Below is a small trained network, with its code and all its weights. Each question gives an input and a class and asks what happens when units are switched off, that is, made to give their printed mean instead of their output.

import numpy as np


def w(rows, s, z=0):
    codes = np.array(rows[::2]) - 128.0
    scale = np.full(codes.shape[1], s)
    scale[-1] = z or s
    return codes * scale


def f(y):
    return np.maximum(y, 0)


def log_softmax(a):
    a = a - a.max(-1, keepdims=True)
    return a - np.log(np.exp(a).sum(-1, keepdims=True))


def net(x, mask):
    res = np.array(x, float).reshape(1, 6) / 4 @ E
    y = f(res @ A[0][:, :-1].T + A[0][:, -1])
    res = res + np.where(mask, y, B[0][:, -1]) @ B[0][:, :-1]
    return log_softmax(res[-1] @ U[:, :-1].T + U[:, -1])


A, B = {}, {}
E = w([
[211,165,153,96,94,219,60,71],'x0',
[77,69,133,146,116,174,124,155],'x1',
[121,255,46,95,162,117,155,140],'x2',
[150,119,173,57,124,113,27,99],'x3',
[16,77,179,52,48,29,139,31],'x4',
[174,126,88,132,49,198,235,105],'x5',
],0.0065)
A[0] = w([
[183,108,88,178,149,211,183,188,188],'n1',
[99,162,192,15,70,141,115,167,106],'n2',
[172,142,117,109,86,189,177,43,226],'n3',
[149,45,114,163,85,193,128,125,206],'n4',
[135,115,87,153,193,89,122,177,58],'n5',
[105,50,184,113,100,2,76,68,251],'n6',
[186,118,45,191,212,230,107,120,158],'n7',
[94,115,133,122,159,147,87,184,45],'n8',
],0.0075,0.0029)
B[0] = w([
[43,83,140,101,91,163,71,227,205],'n1',
[164,140,91,102,203,255,82,21,167],'n2',
[32,5,195,41,153,91,35,63,187],'n3',
[28,76,159,105,91,142,76,84,175],'n4',
[147,175,179,160,195,38,227,156,155],'n5',
[183,136,173,71,238,9,8,18,245],'n6',
[65,205,105,159,80,191,117,191,205],'n7',
[76,78,164,83,48,115,133,122,143],'n8',
],0.0062,0.011)
U = w([
[109,171,136,123,131,227,106,227,4],'0',
[131,205,101,165,181,49,254,185,8],'1',
[111,127,232,19,149,99,51,48,253],'2',
],0.0059,0.0027)

Each question gives the input, the list of numbers given to net, and the class t.
The units are the neurons (one row each of A and B). Each row of codes is followed by its name. A weight is (code - 128) times the scale printed after its matrix; where a second scale follows, it is the last column's (A, B and U).
mask holds one flag per neuron, in row order. A switched-off neuron (its flag False) gives its mean, the last column of its row in B, instead of its output. The means were averaged over made-up inputs and are rounded, as every weight is.
A unit's drop is (log p(t) with every unit on - log p(t) with that unit switched off) / (log p(t) with every unit on - log p(t) with every unit switched off).
The circuit of an input: a set's keep is (log p(t) with only the set's units on - log p(t) with every unit switched off) / (log p(t) with every unit on - log p(t) with every unit switched off). Starting from all 8 units, units are removed one at a time, each time the one whose removal leaves the highest keep (on an exact tie, the one counted first), for as long as the keep stays at least 0.8.
circuit, biggest first: the units of the circuit, biggest drop first
most important unit: the unit with the biggest drop
top k neurons: the k neurons with the biggest drops, biggest first
drop when u is switched off: that unit's drop, to one decimal
input [1,-5,4,7,-6,-7], class 1: top neuron	n6
input [0,0,3,-6,1,1], class 0: top 2 neurons	n6, n5
input [-7,-4,-1,-6,-8,5], class 0: top 2 neurons	n1, n7
input [-5,-4,-2,-8,4,0], class 1: circuit, biggest first	n3, n4
input [0,-8,-2,-6,1,-2], class 1: top 3 neurons	n6, n3, n4
input [-8,-1,2,7,-3,8], class 0: top 2 neurons	n6, n1
input [2,-7,4,-1,-7,-3], class 0: top 3 neurons	n7, n1, n6
input [8,-7,-5,-1,-5,0], class 0: top 3 neurons	n6, n7, n1
input [-7,6,8,3,3,4], class 1: top 2 neurons	n6, n3
input [7,-1,-4,-4,-4,-4], class 0: top 2 neurons	n6, n7
input [2,4,1,5,-5,-4], class 0: drop when n6 is switched off	0.4
input [-1,4,7,-4,-2,-8], class 1: drop when n3 is switched off	0.1
input [-7,4,3,-3,-5,-8], class 1: drop when n5 is switched off	0.6
input [-3,-3,3,7,-8,-7], class 1: most important unit	n5
